Below is a small trained network, with its code and all its weights. Each question gives an input and a class and asks what happens when units are switched off, that is, made to give their printed mean instead of their output.

import numpy as np


def w(rows, s, z=0):
    codes = np.array(rows[::2]) - 128.0
    scale = np.full(codes.shape[1], s)
    scale[-1] = z or s
    return codes * scale


def f(y):
    return y / 2 * (1 + np.tanh(0.7978845608 * (y + 0.044715 * y**3)))


def log_softmax(a):
    a = a - a.max(-1, keepdims=True)
    return a - np.log(np.exp(a).sum(-1, keepdims=True))


def net(x, mask):
    res = np.array(x, float).reshape(1, 5) / 4 @ E
    y = f(res @ A[0][:, :-1].T + A[0][:, -1])
    res = res + np.where(mask, y, B[0][:, -1]) @ B[0][:, :-1]
    return log_softmax(res[-1] @ U[:, :-1].T + U[:, -1])


A, B = {}, {}
E = w([
[239,148,145,28,50,119,85],'x0',
[186,2,23,171,123,42,135],'x1',
[127,137,104,79,156,103,17],'x2',
[170,53,166,187,145,213,74],'x3',
[193,144,152,225,213,133,75],'x4',
],0.0061)
A[0] = w([
[123,194,180,115,195,151,40,151],'neuron 0',
[115,109,33,137,116,11,196,237],'neuron 1',
[47,191,152,82,90,140,190,227],'neuron 2',
[133,88,74,150,106,91,204,101],'neuron 3',
[51,186,164,79,86,138,186,202],'neuron 4',
[94,115,102,166,196,115,115,182],'neuron 5',
[173,167,225,221,219,207,138,251],'neuron 6',
[115,99,47,120,104,31,175,182],'neuron 7',
[101,152,86,119,178,44,105,192],'neuron 8',
[254,168,123,33,31,74,97,200],'neuron 9',
],0.0073,0.0029)
B[0] = w([
[110,194,47,96,167,55,82,184],'neuron 0',
[118,172,127,148,220,107,139,225],'neuron 1',
[23,79,218,250,92,224,233,224],'neuron 2',
[94,127,110,140,230,106,111,164],'neuron 3',
[24,71,211,238,73,223,206,217],'neuron 4',
[98,164,159,170,134,155,151,166],'neuron 5',
[157,253,142,152,140,126,163,246],'neuron 6',
[152,189,105,140,235,99,128,203],'neuron 7',
[124,216,125,146,190,102,138,168],'neuron 8',
[219,101,222,143,23,213,165,254],'neuron 9',
],0.0073)
U = w([
[124,22,92,156,160,99,161,1],'0',
[87,107,222,201,77,228,216,205],'1',
[207,183,132,114,121,112,139,236],'2',
[52,192,5,109,199,1,88,105],'3',
[48,71,34,25,67,99,70,18],'4',
[161,13,128,22,16,156,53,88],'5',
],0.0077,0.0026)

Each question gives the input, the list of numbers given to net, and the class t.
The units are the neurons (one row each of A and B). Each row of codes is followed by its name. A weight is (code - 128) times the scale printed after its matrix; where a second scale follows, it is the last column's (A, B and U).
mask holds one flag per neuron, in row order. A switched-off neuron (its flag False) gives its mean, the last column of its row in B, instead of its output. The means were averaged over made-up inputs and are rounded, as every weight is.
A unit's drop is (log p(t) with every unit on - log p(t) with that unit switched off) / (log p(t) with every unit on - log p(t) with every unit switched off).
The circuit of an input: a set's keep is (log p(t) with only the set's units on - log p(t) with every unit switched off) / (log p(t) with every unit on - log p(t) with every unit switched off). Starting from all 10 units, units are removed one at a time, each time the one whose removal leaves the highest keep (on an exact tie, the one counted first), for as long as the keep stays at least 0.8.
units of the circuit, in order: the units of the circuit, biggest drop first
unit that matters most: the unit with the biggest drop
top k neurons: the k neurons with the biggest drops, biggest first
drop when u is switched off: that unit's drop, to one decimal
input [5,7,7,4,1], class 5: unit that matters most : neuron 6
input [2,4,-7,5,7], class 2: units of the circuit, in order : neuron 2; neuron 4
input [7,5,4,0,5], class 5: units of the circuit, in order : neuron 6; neuron 9; neuron 2
input [-8,1,7,5,1], class 3: units of the circuit, in order : neuron 9; neuron 2
input [1,4,5,4,-4], class 5: top 2 neurons : neuron 6; neuron 2
input [5,4,-4,-1,4], class 2: top 2 neurons : neuron 2; neuron 4
input [3,3,-3,2,-4], class 2: top 2 neurons : neuron 2; neuron 4
input [0,-1,1,8,0], class 2: top 3 neurons : neuron 2; neuron 4; neuron 6
input [3,7,0,-7,2], class 3: top 2 neurons : neuron 1; neuron 7
input [-7,4,-4,-4,-4], class 3: top 2 neurons : neuron 9; neuron 7
input [1,-7,0,0,8], class 3: top 2 neurons : neuron 0; neuron 9
input [2,-3,-2,6,4], class 2: top 3 neurons : neuron 2; neuron 4; neuron 6
input [3,-4,3,4,2], class 2: drop when neuron 1 is switched off : 0.0
input [7,-3,3,7,3], class 2: unit that matters most : neuron 6
input [3,8,-4,1,-3], class 3: drop when neuron 1 is switched off : 0.2
input [6,1,4,-1,6], class 5: drop when neuron 7 is switched off : 0.2
input [-2,2,2,-4,0], class 3: drop when neuron 9 is switched off : 0.2
